Below is a small trained network, with its code and all its weights. Each question gives an input and a class and asks what happens when units are switched off, that is, made to give their printed mean instead of their output.

import numpy as np


def w(rows, s, z=0):
    codes = np.array(rows[::2]) - 128.0
    scale = np.full(codes.shape[1], s)
    scale[-1] = z or s
    return codes * scale


def f(y):
    return np.maximum(y, 0)


def log_softmax(a):
    a = a - a.max(-1, keepdims=True)
    return a - np.log(np.exp(a).sum(-1, keepdims=True))


def net(x, mask):
    res = np.array(x, float).reshape(1, 4) / 4 @ E
    y = f(res @ A[0][:, :-1].T + A[0][:, -1])
    res = res + np.where(mask, y, B[0][:, -1]) @ B[0][:, :-1]
    return log_softmax(res[-1] @ U[:, :-1].T + U[:, -1])


A, B = {}, {}
E = w([
[53,98,89,66,113,71,118],'x0',
[158,164,128,78,68,148,114],'x1',
[201,126,111,83,125,101,247],'x2',
[129,190,157,114,202,75,70],'x3',
],0.013)
A[0] = w([
[55,125,88,68,129,48,117,133],'n1',
[144,129,154,100,136,121,181,159],'n2',
[133,13,105,189,97,150,148,171],'n3',
[192,173,114,208,145,196,127,177],'n4',
[101,94,124,197,141,109,149,196],'n5',
[174,168,96,93,90,98,156,128],'n6',
[144,176,188,114,185,51,103,134],'n7',
[164,166,144,160,134,177,146,84],'n8',
[91,102,96,67,81,117,133,253],'n9',
[153,93,94,150,173,94,176,205],'n10',
[163,171,150,163,154,142,125,202],'n11',
[151,156,129,60,91,175,108,101],'n12',
[116,125,93,139,77,163,143,65],'n13',
[144,119,6,123,127,110,101,67],'n14',
[129,156,181,82,58,143,126,91],'n15',
[86,111,132,197,96,159,44,139],'n16',
],0.013,0.0023)
B[0] = w([
[74,40,103,127,93,117,174,236],'n1',
[81,133,188,37,165,141,74,184],'n2',
[163,205,86,145,136,31,167,212],'n3',
[30,39,94,101,125,107,207,216],'n4',
[121,183,173,155,173,56,100,181],'n5',
[106,151,158,52,113,118,95,193],'n6',
[223,179,61,136,33,38,166,247],'n7',
[63,133,105,54,114,106,203,180],'n8',
[163,85,145,88,110,68,158,196],'n9',
[96,160,222,67,130,93,45,195],'n10',
[78,43,109,131,72,62,155,190],'n11',
[53,118,144,241,231,45,73,174],'n12',
[220,254,73,120,133,110,119,167],'n13',
[106,84,138,201,110,215,158,154],'n14',
[100,110,130,215,197,41,52,170],'n15',
[127,159,194,51,55,163,83,247],'n16',
],0.0073,0.014)
U = w([
[199,253,28,143,35,66,170,88],'0',
[95,51,112,131,64,126,207,96],'1',
[122,204,254,37,91,143,101,104],'2',
[121,158,164,188,158,54,115,254],'3',
[157,131,131,106,127,134,145,215],'4',
[174,94,87,201,188,223,144,47],'5',
[245,171,110,192,209,188,121,73],'6',
[143,167,101,212,200,181,119,64],'7',
],0.0096,0.0058)

Each question gives the input, the list of numbers given to net, and the class t.
The units are the neurons (one row each of A and B). Each row of codes is followed by its name. A weight is (code - 128) times the scale printed after its matrix; where a second scale follows, it is the last column's (A, B and U).
mask holds one flag per neuron, in row order. A switched-off neuron (its flag False) gives its mean, the last column of its row in B, instead of its output. The means were averaged over made-up inputs and are rounded, as every weight is.
A unit's drop is (log p(t) with every unit on - log p(t) with that unit switched off) / (log p(t) with every unit on - log p(t) with every unit switched off).
The circuit of an input: a set's keep is (log p(t) with only the set's units on - log p(t) with every unit switched off) / (log p(t) with every unit on - log p(t) with every unit switched off). Starting from the 12 units with the biggest drops (on a tie, the unit counted first), units are removed one at a time, each time the one whose removal leaves the highest keep (on an exact tie, the one counted first), for as long as the keep stays at least 0.8.
circuit, biggest first: the units of the circuit, biggest drop first
unit that matters most: the unit with the biggest drop
top k neurons: the k neurons with the biggest drops, biggest first
drop of u: that unit's drop, to one decimal
input [-6,-8,-8,4], class 2: circuit, biggest first	[n16]
input [-6,3,0,-5], class 1: top 4 neurons	[n4, n7, n8, n5]
input [-4,-5,-5,1], class 2: top 2 neurons	[n16, n1]
input [-6,7,-6,-2], class 3: top 3 neurons	[n12, n15, n1]
input [4,-7,-4,-5], class 3: top 3 neurons	[n7, n5, n3]
input [-2,1,2,-1], class 4: top 2 neurons	[n16, n7]
input [-6,-4,1,-7], class 0: top 2 neurons	[n3, n13]
input [4,-6,-6,-4], class 2: top 2 neurons	[n16, n7]
input [3,5,-4,3], class 3: circuit, biggest first	[n12, n15]
input [7,5,6,-1], class 1: top 3 neurons	[n1, n16, n14]
input [-6,-2,6,-1], class 1: top 3 neurons	[n4, n16, n11]
input [-7,-2,-7,0], class 1: top 3 neurons	[n4, n11, n10]
input [4,-1,-3,5], class 0: top 2 neurons	[n7, n4]
input [8,-8,1,2], class 1: unit that matters most	n1
input [-7,-3,-5,6], class 1: circuit, biggest first	[n4, n11]
input [-4,-4,-8,6], class 2: top 2 neurons	[n16, n3]
input [-1,6,-1,-1], class 3: circuit, biggest first	[n12, n15]
input [6,-3,-1,4], class 1: top 2 neurons	[n1, n3]
input [5,3,3,0], class 1: top 2 neurons	[n1, n16]
input [-5,3,-6,7], class 0: unit that matters most	n7
input [1,0,-7,-2], class 2: drop of n16	0.5
input [8,4,-4,5], class 1: drop of n1	0.6
input [2,7,-2,3], class 3: drop of n12	0.2
input [8,-6,-4,0], class 1: drop of n1	1.3
